Below are the code and all the weights of a small trained network. Each question names an input and a target symbol and asks about switching units off, where a switched-off unit gives its printed mean instead of its output.

import numpy as np


def w(rows, s, z=0):
    codes = np.array(rows[::2]) - 128.0
    scale = np.full(codes.shape[1], s)
    scale[-1] = z or s
    return codes * scale


def f(y):
    return y / 2 * (1 + np.tanh(0.7978845608 * (y + 0.044715 * y**3)))


def softmax(a):
    e = np.exp(a - a.max(-1, keepdims=True))
    return e / e.sum(-1, keepdims=True)


def log_softmax(a):
    a = a - a.max(-1, keepdims=True)
    return a - np.log(np.exp(a).sum(-1, keepdims=True))


def net(x, mask):
    ids = ['αεζηθλξστφψ'.index(c) for c in x.split()]
    T = len(ids)
    res = E[ids] + P[:T]
    q, k, v = (res @ M[0].T for M in (Q, K, V))
    z = softmax(np.where(np.tri(T) > 0, q @ k.T / 2**0.5, -1e9)) @ v
    res = res + np.where(mask[0], z, O[0][:, -1]) @ O[0][:, :-1]
    y = f(res @ A[0][:, :-1].T + A[0][:, -1])
    res = res + np.where(mask[1:25], y, B[0][:, -1]) @ B[0][:, :-1]
    return log_softmax(res[-1] @ U[:, :-1].T + U[:, -1])


Q, K, V, O, A, B = {}, {}, {}, {}, {}, {}
E = w([
[159,150,113,81],'α',
[101,132,62,68],'ε',
[138,134,85,76],'ζ',
[141,161,54,91],'η',
[187,197,127,159],'θ',
[136,150,95,82],'λ',
[152,190,195,192],'ξ',
[101,178,112,57],'σ',
[95,157,179,56],'τ',
[91,155,254,124],'φ',
[6,168,160,140],'ψ',
],0.018)
P = w([
[151,11,75,138],'0',
[113,85,117,91],'1',
[113,106,134,97],'2',
[112,146,137,130],'3',
[123,175,143,131],'4',
[110,197,154,141],'5',
[114,219,156,144],'6',
[113,245,159,140],'7',
],0.012)
Q[0] = w([
[124,115,148,192],'head 1',
[118,141,169,250],'head 1',
],0.021)
K[0] = w([
[99,241,106,52],'head 1',
[80,252,190,82],'head 1',
],0.011)
V[0] = w([
[186,111,208,158],'head 1',
[7,108,205,68],'head 1',
],0.011)
O[0] = w([
[208,144,122,44,254],'head 1',
[82,163,123,5,116],'head 1',
],0.02,0.0045)
A[0] = w([
[119,151,162,164,102],'neuron 1',
[65,126,186,167,161],'neuron 2',
[67,154,89,74,70],'neuron 3',
[147,163,96,156,120],'neuron 4',
[159,78,129,61,78],'neuron 5',
[146,105,149,79,90],'neuron 6',
[92,124,149,70,107],'neuron 7',
[177,124,186,112,106],'neuron 8',
[77,128,122,142,70],'neuron 9',
[40,80,133,106,155],'neuron 10',
[172,93,67,96,180],'neuron 11',
[204,155,133,176,172],'neuron 12',
[114,138,147,174,189],'neuron 13',
[132,199,95,140,104],'neuron 14',
[124,60,9,134,158],'neuron 15',
[48,166,104,168,194],'neuron 16',
[104,23,115,115,10],'neuron 17',
[90,180,125,174,142],'neuron 18',
[66,115,138,187,33],'neuron 19',
[145,203,120,121,120],'neuron 20',
[77,150,107,118,209],'neuron 21',
[150,156,97,45,156],'neuron 22',
[224,98,158,83,150],'neuron 23',
[168,131,154,33,112],'neuron 24',
],0.011)
B[0] = w([
[143,73,107,151,140],'neuron 1',
[180,105,1,127,152],'neuron 2',
[117,73,139,172,191],'neuron 3',
[145,116,186,148,157],'neuron 4',
[206,197,156,125,153],'neuron 5',
[189,147,6,183,154],'neuron 6',
[89,105,82,193,184],'neuron 7',
[116,150,72,122,177],'neuron 8',
[206,150,153,230,135],'neuron 9',
[198,214,184,155,165],'neuron 10',
[65,210,216,146,168],'neuron 11',
[71,131,214,69,249],'neuron 12',
[182,124,72,61,168],'neuron 13',
[163,87,143,169,156],'neuron 14',
[153,128,147,69,149],'neuron 15',
[111,94,106,26,172],'neuron 16',
[192,190,23,144,128],'neuron 17',
[190,52,134,128,155],'neuron 18',
[34,142,52,186,139],'neuron 19',
[122,100,121,127,195],'neuron 20',
[134,155,77,38,179],'neuron 21',
[70,84,158,219,240],'neuron 22',
[59,190,92,135,234],'neuron 23',
[150,100,121,174,236],'neuron 24',
],0.0062,0.019)
U = w([
[120,65,132,86,129],'α',
[180,162,43,109,45],'ε',
[146,106,95,105,106],'ζ',
[132,60,97,147,116],'η',
[159,60,154,151,168],'θ',
[147,96,100,98,136],'λ',
[140,200,142,89,203],'ξ',
[166,119,97,2,167],'σ',
[74,78,130,109,148],'τ',
[117,175,60,183,3],'φ',
[45,70,128,81,93],'ψ',
],0.0082,0.004)

Each question gives the input, a string of symbols that net reads in full, and the target symbol t.
The units are the heads (2 rows each of Q, K, V and O) and the neurons (one row each of A and B). Each row of codes is followed by its name. A weight is (code - 128) times the scale printed after its matrix; where a second scale follows, it is the last column's (O, A, B and U).
mask holds one flag per unit, heads first, then neurons. A switched-off unit (its flag False) gives its mean, the last column of its rows in O or B, instead of its output. The means were averaged over made-up inputs and are rounded, as every weight is.
A unit's drop is (log p(t) with every unit on - log p(t) with that unit switched off) / (log p(t) with every unit on - log p(t) with every unit switched off).
The circuit of an input: a set's keep is (log p(t) with only the set's units on - log p(t) with every unit switched off) / (log p(t) with every unit on - log p(t) with every unit switched off). Starting from the 12 units with the biggest drops (on a tie, the unit counted first), units are removed one at a time, each time the one whose removal leaves the highest keep (on an exact tie, the one counted first), for as long as the keep stays at least 0.8.
units of the circuit, in order: the units of the circuit, biggest drop first
most important unit: the unit with the biggest drop
top k neurons: the k neurons with the biggest drops, biggest first
drop when u is switched off: that unit's drop, to one decimal
input σ φ ζ ε, target σ: top 3 neurons : (neuron 16; neuron 22; neuron 21)
input η ξ τ, target η: units of the circuit, in order : (head 1; neuron 2)
input σ ξ σ ξ θ ξ η ζ, target σ: most important unit : head 1
input φ τ θ φ θ, target φ: top 3 neurons : (neuron 22; neuron 12; neuron 6)
input η θ θ ξ τ τ, target η: units of the circuit, in order : (head 1; neuron 2; neuron 18)
input η θ η, target η: units of the circuit, in order : (head 1; neuron 18)
input ξ θ φ ξ η ξ ψ, target ψ: top 4 neurons : (neuron 16; neuron 3; neuron 22; neuron 7)
input φ ε θ φ θ ξ η, target φ: top 2 neurons : (neuron 22; neuron 12)
input ε α σ, target ε: top 4 neurons : (neuron 2; neuron 12; neuron 22; neuron 10)
input ε θ ψ ξ α σ, target ε: top 3 neurons : (neuron 2; neuron 12; neuron 22)
input φ ξ σ τ ψ α, target φ: top 2 neurons : (neuron 22; neuron 6)
input σ ε φ θ η, target σ: top 2 neurons : (neuron 16; neuron 22)
input ξ ξ η, target ξ: drop when neuron 13 is switched off : 0.0
input ξ η ξ η λ, target ξ: drop when neuron 12 is switched off : 0.1
input ψ ξ θ ξ ε, target ψ: drop when neuron 16 is switched off : 0.2
input ε θ ζ ξ λ, target ε: top neuron : (neuron 2)
